Below is a small trained network, with its code and all its weights. Each question gives an input and a target symbol and asks what happens when units are switched off, that is, made to give their printed mean instead of their output.

import numpy as np


def w(rows, s, z=0):
    codes = np.array(rows[::2]) - 128.0
    scale = np.full(codes.shape[1], s)
    scale[-1] = z or s
    return codes * scale


def f(y):
    return y / 2 * (1 + np.tanh(0.7978845608 * (y + 0.044715 * y**3)))


def softmax(a):
    e = np.exp(a - a.max(-1, keepdims=True))
    return e / e.sum(-1, keepdims=True)


def log_softmax(a):
    a = a - a.max(-1, keepdims=True)
    return a - np.log(np.exp(a).sum(-1, keepdims=True))


def net(x, mask):
    ids = ['αγεζμξψ'.index(c) for c in x.split()]
    T = len(ids)
    res = E[ids] + P[:T]
    u = 0
    for l in range(2):
        r = res
        for j in range(3):
            rows = slice(3 * j, 3 * j + 3)
            q, k, v = (r @ M[l][rows].T for M in (Q, K, V))
            z = softmax(np.where(np.tri(T) > 0, q @ k.T / 3**0.5, -1e9)) @ v
            o = O[l][rows]
            res = res + np.where(mask[u + j], z, o[:, -1]) @ o[:, :-1]
        u += 3
        y = f(res @ A[l][:, :-1].T + A[l][:, -1])
        res = res + np.where(mask[u : u + 16], y, B[l][:, -1]) @ B[l][:, :-1]
        u += 16
    return log_softmax(res[-1] @ U[:, :-1].T + U[:, -1])


Q, K, V, O, A, B = {}, {}, {}, {}, {}, {}
E = w([
[80,218,151,62,161,66],'α',
[78,87,184,130,113,40],'γ',
[199,46,71,123,111,219],'ε',
[115,213,164,218,150,178],'ζ',
[116,26,91,89,122,247],'μ',
[177,181,70,158,66,61],'ξ',
[147,95,245,158,111,214],'ψ',
],0.015)
P = w([
[200,240,114,56,228,2],'0',
[80,123,103,118,49,125],'1',
[97,119,116,118,63,139],'2',
[101,118,121,119,73,150],'3',
[103,123,119,113,67,154],'4',
[102,134,128,109,74,150],'5',
[105,125,139,111,84,168],'6',
[105,128,161,125,111,169],'7',
[104,136,155,111,98,156],'8',
[106,140,157,108,96,165],'9',
],0.0084)
Q[0] = w([
[66,108,102,89,27,144],'0.h0',
[159,23,162,109,119,54],'0.h0',
[163,126,145,163,66,176],'0.h0',
[41,55,70,60,97,221],'0.h1',
[99,168,177,112,147,238],'0.h1',
[90,8,41,84,169,173],'0.h1',
[240,183,162,200,174,82],'0.h2',
[96,94,161,1,189,66],'0.h2',
[69,136,247,59,123,182],'0.h2',
],0.0065)
K[0] = w([
[221,158,100,109,136,146],'0.h0',
[146,2,143,155,117,70],'0.h0',
[219,73,226,136,185,124],'0.h0',
[38,81,125,76,47,238],'0.h1',
[121,161,197,95,111,220],'0.h1',
[103,48,83,210,10,116],'0.h1',
[89,89,125,113,28,169],'0.h2',
[94,103,205,66,49,115],'0.h2',
[160,130,194,98,241,113],'0.h2',
],0.0069)
V[0] = w([
[178,135,147,159,167,129],'0.h0',
[121,126,59,93,89,140],'0.h0',
[2,110,68,142,123,157],'0.h0',
[151,137,117,57,153,124],'0.h1',
[137,138,166,93,108,97],'0.h1',
[160,50,201,96,143,115],'0.h1',
[159,145,120,100,185,102],'0.h2',
[197,155,89,127,134,157],'0.h2',
[125,95,87,180,137,74],'0.h2',
],0.0089)
O[0] = w([
[180,129,176,132,93,141,108],'0.h0',
[48,86,240,78,156,169,166],'0.h0',
[107,177,161,127,130,196,107],'0.h0',
[106,176,63,76,145,120,198],'0.h1',
[123,128,157,85,203,144,111],'0.h1',
[164,155,242,90,145,83,154],'0.h1',
[137,156,73,145,220,127,251],'0.h2',
[142,141,3,166,58,159,184],'0.h2',
[60,29,146,112,117,57,27],'0.h2',
],0.0066,0.0022)
A[0] = w([
[174,65,178,181,130,127,214],'0.n0',
[193,176,183,194,79,106,3],'0.n1',
[140,118,72,162,89,157,95],'0.n2',
[79,178,81,167,125,154,82],'0.n3',
[68,98,115,169,172,224,89],'0.n4',
[189,173,77,69,212,109,19],'0.n5',
[122,118,125,123,153,159,86],'0.n6',
[189,51,153,163,109,217,154],'0.n7',
[105,68,111,180,156,126,111],'0.n8',
[122,133,98,145,133,177,70],'0.n9',
[80,155,67,117,136,202,32],'0.n10',
[2,140,199,181,118,112,197],'0.n11',
[229,147,119,96,122,123,115],'0.n12',
[75,83,144,203,84,114,197],'0.n13',
[123,154,126,124,122,100,49],'0.n14',
[102,2,116,158,109,161,145],'0.n15',
],0.0098,0.0026)
B[0] = w([
[99,136,88,47,128,166,160],'0.n0',
[82,24,120,161,137,176,154],'0.n1',
[140,125,116,74,244,133,178],'0.n2',
[117,112,87,117,150,173,166],'0.n3',
[103,162,103,116,113,117,214],'0.n4',
[122,38,146,185,114,164,166],'0.n5',
[144,76,95,68,65,98,140],'0.n6',
[109,183,133,89,150,136,255],'0.n7',
[136,177,58,88,144,138,132],'0.n8',
[44,108,134,158,100,92,162],'0.n9',
[53,79,132,161,146,130,194],'0.n10',
[100,166,65,110,3,128,199],'0.n11',
[190,113,94,111,140,122,145],'0.n12',
[58,99,155,102,77,144,160],'0.n13',
[141,104,112,96,135,99,126],'0.n14',
[141,169,115,106,93,46,217],'0.n15',
],0.0063,0.0088)
Q[1] = w([
[97,138,95,71,109,56],'1.h0',
[81,167,3,36,109,180],'1.h0',
[181,156,211,39,78,215],'1.h0',
[143,42,123,191,107,13],'1.h1',
[114,192,187,161,132,94],'1.h1',
[85,196,124,157,98,120],'1.h1',
[80,125,189,88,226,154],'1.h2',
[149,164,75,91,55,203],'1.h2',
[193,182,110,55,131,167],'1.h2',
],0.0062)
K[1] = w([
[185,77,99,98,162,127],'1.h0',
[197,122,70,167,168,140],'1.h0',
[175,124,151,150,130,148],'1.h0',
[141,145,99,134,83,120],'1.h1',
[132,107,159,137,123,119],'1.h1',
[139,111,97,156,121,142],'1.h1',
[142,162,132,147,84,118],'1.h2',
[128,10,120,186,167,118],'1.h2',
[142,139,155,133,172,116],'1.h2',
],0.012)
V[1] = w([
[90,141,65,223,175,73],'1.h0',
[142,127,39,91,105,136],'1.h0',
[126,95,62,104,129,62],'1.h0',
[163,147,155,182,207,63],'1.h1',
[114,151,173,163,232,208],'1.h1',
[88,151,166,97,20,109],'1.h1',
[129,254,183,112,162,100],'1.h2',
[55,118,92,71,125,160],'1.h2',
[97,95,121,97,164,78],'1.h2',
],0.0093)
O[1] = w([
[123,130,129,214,157,136,237],'1.h0',
[168,101,149,169,186,95,220],'1.h0',
[167,130,128,86,107,79,219],'1.h0',
[125,136,178,80,69,143,68],'1.h1',
[93,139,115,84,107,76,118],'1.h1',
[124,45,103,126,129,108,85],'1.h1',
[65,101,221,197,179,65,10],'1.h2',
[124,122,110,117,181,70,144],'1.h2',
[179,133,96,103,105,2,164],'1.h2',
],0.0089,0.011)
A[1] = w([
[50,108,157,65,135,130,124],'1.n0',
[102,203,187,166,58,58,87],'1.n1',
[138,103,115,131,197,159,177],'1.n2',
[205,153,163,130,182,156,160],'1.n3',
[193,102,119,153,104,87,150],'1.n4',
[121,127,109,151,178,59,135],'1.n5',
[2,101,155,207,136,97,254],'1.n6',
[76,149,100,208,119,182,177],'1.n7',
[187,116,135,96,224,197,143],'1.n8',
[101,112,109,186,39,47,77],'1.n9',
[135,38,176,187,161,170,12],'1.n10',
[117,193,40,174,74,99,100],'1.n11',
[72,93,100,147,180,128,90],'1.n12',
[110,39,117,62,136,215,149],'1.n13',
[117,97,102,63,120,171,214],'1.n14',
[157,176,121,203,122,78,128],'1.n15',
],0.0087,0.0035)
B[1] = w([
[57,55,161,65,189,131,139],'1.n0',
[180,135,118,210,80,182,155],'1.n1',
[91,162,92,143,103,77,160],'1.n2',
[52,192,128,139,73,149,162],'1.n3',
[67,102,158,2,112,198,170],'1.n4',
[151,132,70,67,173,158,164],'1.n5',
[34,135,213,86,185,96,160],'1.n6',
[42,79,108,139,81,24,201],'1.n7',
[113,69,110,158,82,38,188],'1.n8',
[124,152,204,130,176,103,160],'1.n9',
[145,203,173,160,117,133,123],'1.n10',
[176,97,211,166,184,69,251],'1.n11',
[43,123,178,130,220,201,140],'1.n12',
[43,178,129,76,133,108,175],'1.n13',
[111,88,75,148,105,96,199],'1.n14',
[199,69,142,176,175,205,173],'1.n15',
],0.0061,0.012)
U = w([
[135,254,134,127,174,139,49],'α',
[132,67,176,131,74,76,7],'γ',
[182,180,87,170,37,72,251],'ε',
[100,135,89,230,93,134,15],'ζ',
[79,84,79,124,145,113,199],'μ',
[176,26,110,165,144,212,86],'ξ',
[114,140,118,135,66,226,146],'ψ',
],0.0062,0.003)

Each question gives the input, a string of symbols that net reads in full, and the target symbol t.
The units are the heads (3 rows each of Q, K, V and O) and the neurons (one row each of A and B). Each row of codes is followed by its name. A weight is (code - 128) times the scale printed after its matrix; where a second scale follows, it is the last column's (O, A, B and U).
mask holds one flag per unit, layer by layer, with each layer's heads first. A switched-off unit (its flag False) gives its mean, the last column of its rows in O or B, instead of its output. The means were averaged over made-up inputs and are rounded, as every weight is.
A unit's drop is (log p(t) with every unit on - log p(t) with that unit switched off) / (log p(t) with every unit on - log p(t) with every unit switched off).
The circuit of an input: a set's keep is (log p(t) with only the set's units on - log p(t) with every unit switched off) / (log p(t) with every unit on - log p(t) with every unit switched off). Starting from the 12 units with the biggest drops (on a tie, the unit counted first), units are removed one at a time, each time the one whose removal leaves the highest keep (on an exact tie, the one counted first), for as long as the keep stays at least 0.8.
units of the circuit, in order: the units of the circuit, biggest drop first
most important unit: the unit with the biggest drop
top k neurons: the k neurons with the biggest drops, biggest first
top k neurons in layer l: the k neurons of layer l with the biggest drops, biggest first
which heads matter: for each layer, one digit per head in row order, 1 if its drop is at least 0.15 and else 0, layers parted by /
input γ μ μ, target γ: top neuron => 0.n15
input ξ ε ζ ψ μ ζ ψ γ ψ γ, target ξ: top 2 neurons => 0.n11; 1.n15
input μ ζ ψ ε ε μ ψ μ ψ, target μ: units of the circuit, in order => 1.h0; 1.h1; 1.n13; 1.h2
input μ α ζ α ξ μ α ξ, target μ: units of the circuit, in order => 1.h1; 1.h2
input γ ξ ξ, target γ: units of the circuit, in order => 1.h2; 1.n9
input γ μ μ μ ζ ζ, target γ: top 2 neurons => 0.n5; 0.n11
input μ μ ζ ξ, target μ: units of the circuit, in order => 1.h1; 1.n4
input ζ ε γ μ ψ ξ γ μ μ ζ, target ζ: which heads matter => 111 / 100
input ξ α γ, target ξ: which heads matter => 010 / 110
input α μ μ μ, target α: which heads matter => 011 / 011
input ζ ζ ε α, target ζ: which heads matter => 110 / 101
input ε ε α μ, target ε: which heads matter => 011 / 001
input α α α, target α: which heads matter => 011 / 011
input ζ ξ γ ψ ξ ζ μ, target ζ: which heads matter => 111 / 101
input γ ε ψ μ α γ, target γ: which heads matter => 101 / 101
input ζ ξ μ α μ α ε, target ζ: which heads matter => 000 / 101
input ζ ζ ψ ψ ζ, target ζ: most important unit => 0.h0
input μ α μ μ ζ μ ε ε γ ζ, target μ: which heads matter => 100 / 110
input α μ ξ γ α ξ ψ, target α: top 3 neurons in layer 0 => 0.n5; 0.n11; 0.n7
input ζ μ ξ μ α ξ γ, target ζ: most important unit => 0.n11
input ε μ α ζ ε α μ ψ, target ε: top 3 neurons in layer 0 => 0.n0; 0.n5; 0.n7
input ψ ζ ε μ, target ψ: which heads matter => 111 / 101
input ψ ψ ξ ψ, target ψ: top 2 neurons in layer 1 => 1.n11; 1.n7
input ζ μ α μ μ ε ψ, target ζ: top 3 neurons => 0.n0; 1.n7; 1.n4
input ψ α μ μ ψ ε μ ψ ξ ε, target ψ: top 3 neurons in layer 1 => 1.n7; 1.n11; 1.n13
input ε μ ζ ψ α ξ ψ ζ α ε, target ε: which heads matter => 001 / 001
